Read these off the table that follows.
1) Read off the first entry in reading order.
2) Read off the largest entry in the last column.
3) Read off the entry directly below the largest entry.
4) Read off the top-right entry.
5) Read off the entry directly above the smallest entry.
6) Read off the smallest entry in the last row.
7) Read off the 3rd entry from the end, reading row by row.
8) Read off the entry in the bottom-left corner.
[[119 129 122 124 118 144 126 121 143 129]
 [123 126 129 133 115 133 155 125 120 124]
 [119 129 117 141 118 119 128 125 126 125]
 [140 129 127 138 126 129 134 118 128 115]
 [123 128 121 126 121 121 131 151 124 117]
 [132 130 132 118 115 137 121 141 128 121]
 [128 130 130 118 127 149 120 138 146 117]
 [119 125 127 119 129 128 154 141 119 134]
 [145 125 121 136 114 125 136 125 125 121]
 [127 149 125 121 133 133 136 129 130 145]
 [116 139 133 121 113 126 130 116 118 126]
 [118 131 117 118 114 130 121 134 120 117]
 [110 154 119 120 140 120 134 134 142 120]
 [113 127 116 129 123 115 134 123 120 121]
 [132 140 124 140 124 125 119 131 135 127]]
1) 119
2) 145
3) 128
4) 129
5) 118
6) 119
7) 131
8) 132

Read these off the array that follows.
1) The last entry of the smallest entry's row?
2) The largest entry in the last row?
3) The last entry, reading row by row?
4) The smallest entry?
5) The bottom entry of the column that holds the smallest entry?
6) The second largest entry?
7) The second entry in reading order?
8) The entry directly above 152?
[[140 147 127 118 116 127 125 108 128 128 133 123 128 105 137 126]
 [139 141 136 127 138 143 116 120 135 134 129 127 126 132 141 123]
 [140 151 127 118 118 127 124 108 128 128 132 122 129 105 136 126]
 [141 147 125 118 116 126 124 107 128 127 132 124 127 107 136 127]
 [148 138 121 118 119 124 124 104 130 127 133 128 119 109 136 132]
 [141 128 124 128 139 133 120 115 135 132 129 134 115 133 135 131]
 [148 143 121 118 117 124 125 108 129 127 133 126 122 107 136 131]
 [136 152 137 120 123 137 120 118 129 132 131 120 134 116 138 119]
 [141 134 131 128 141 143 118 118 137 134 129 131 120 134 137 126]
 [139 125 118 125 128 124 127 114 131 127 130 133 116 125 131 134]
 [154 137 120 122 132 132 118  99 136 131 132 133 110 121 141 134]
 [142 127 124 128 138 134 121 115 135 131 130 133 117 133 135 132]]
1) 134
2) 142
3) 132
4) 99
5) 115
6) 152
7) 147
8) 143

x =
141  128  126  124  128  122  125  131  126  116  122  128
122  128  134  133  126  128  135  128  130  125  129  133
133  127  132  125  126  122  133  133  127  116  123  135
121  129  121  129  131  136  120  122  128  146  134  118
121  129  123  130  129  134  122  123  129  140  133  121
122  130  119  128  134  140  117  120  128  157  135  116
121  129  121  129  131  136  120  122  128  146  134  118
122  129  121  129  131  137  119  122  128  147  134  118
Indices start at 0.
Report the entry in row 0 and column 2.
126
The entry directly above the largest entry -> 140
Report the entry at row 0, column 0.
141
The entry at row 1, column 1: 128
Report the entry at row 1, column 2.
134
Report the top-right entry.
128
The entry in the bottom-left corner: 122
Report the entry in row 2 and column 2.
132
The entry in row 2 and column 0 is 133
The bottom-right entry is 118
The entry just right of 132 is 125
Report the entry in row 0 and column 1.
128
Report the entry just right of 147.
134
Report the entry in row 1 and column 0.
122
Report the entry at row 2, column 1.
127
Report the maximum.
157

Read these off the row that follows.
1) Find the entry just left of the smallest entry.
2) Find the third entry from the right.
3) Find the maximum.
[128 129 128 124 125 104 123 134 150 129 130 125 125 130]
1) 125
2) 125
3) 150

[137 121 150 120 131 116 154 128 140 111 136 112 124 118 132]
The entry just left of the smallest entry? 140
The largest entry? 154
The entry just left of 136 is 111
The entry just right of 112? 124
The entry just left of the largest entry: 116

Read these off the table that follows.
1) Give the first entry on the main diagonal.
2) Give the last entry of the smallest entry's row.
3) Give the largest entry in the last row.
4) Give the entry in the bottom-right corner.
5) Give the entry in the top-right corner.
6) Give the entry just right of 136.
7) Give the entry directly above the smallest entry.
8) Give the fourth entry, reading row by row.
[[127 149 129 133 133 118 127 121 122 147 125 130 129 129 141 127]
 [127 128 128 131 134 120 130 122 127 124 132 132 127 127 135 140]
 [128 122 128 128 125 122 123 124 122 140 130 124 133 130 134 137]
 [127 139 130 130 127 128 126 130 127 144 121 124 131 130 133 123]
 [129 123 128 126 126 140 129 135 130 125 126 127 129 129 125 125]
 [111 136 137 129 134 140 130 135 137 125 115 124 121 117 117 103]
 [122 113 131 124 123 133 128 135 125 127 122 124 128 118 117 107]]
1) 127
2) 103
3) 135
4) 107
5) 127
6) 137
7) 125
8) 133

A =
[[120 120 112 124 103]
 [124 121 144 116 112]
 [122 123 108 129 113]
 [124 126 107 132 119]
 [136 135 149 129 149]
 [133 132 149 126 140]
 [131 134 103 143 143]
 [131 129 150 123 134]
 [126 128 106 135 125]
 [122 121 131 119 109]
 [133 135 116 140 146]
 [134 135 123 138 148]
 [123 121 137 117 110]]
Indices start at 0.
The entry directly below the largest entry -> 106
Which number is the entry in the bottom-left corner?
Answer: 123
Which number is the entry in the top-left corner?
Answer: 120
The entry in row 1 and column 0: 124
The entry directly above 109: 125
The entry in the bottom-right corner -> 110
Which number is the top-right entry?
Answer: 103
Which number is the entry at row 2, column 1?
Answer: 123
The entry in row 0 and column 2 -> 112
Which number is the entry at row 2, column 0?
Answer: 122
Which number is the entry directly below 109?
Answer: 146
The bottom entry of the column that holds the largest entry -> 137
Which number is the entry at row 1, column 2?
Answer: 144
Which number is the entry just right of 107?
Answer: 132
Which number is the entry directly below 106?
Answer: 131

Read these off the array that follows. Counting starts at 0.
1) Give the entry in row 2 and column 2.
2) Give the top entry of the column that holds the largest entry.
3) Give the entry at row 2, column 0.
4) Give the entry at row 0, column 0.
5) Give the entry at row 2, column 1.
6) Give the entry in the bottom-right corner.
7) Give the entry at row 1, column 2.
8) Give the smallest entry.
[[147 131 130 129 133 111 123 129 131 135 127]
 [135 150 126 130 137 123 124 110 129 137 114]
 [126 130 115 113 121 144 138 117 132 129 128]
 [122 123 113 143 128 119 126 127 109 117 120]
 [138 127 110 142 119 125 134 114 137 120 123]
 [120 136 130 127 137 120 126 123 124 126 115]
 [131 129 133 143 133 136 114 117 132 119 130]
 [129 130 130 132 138 118 136 119 134 131 137]
 [132 128 128 132 120 135 122 128 136 123 122]]
1) 115
2) 131
3) 126
4) 147
5) 130
6) 122
7) 126
8) 109
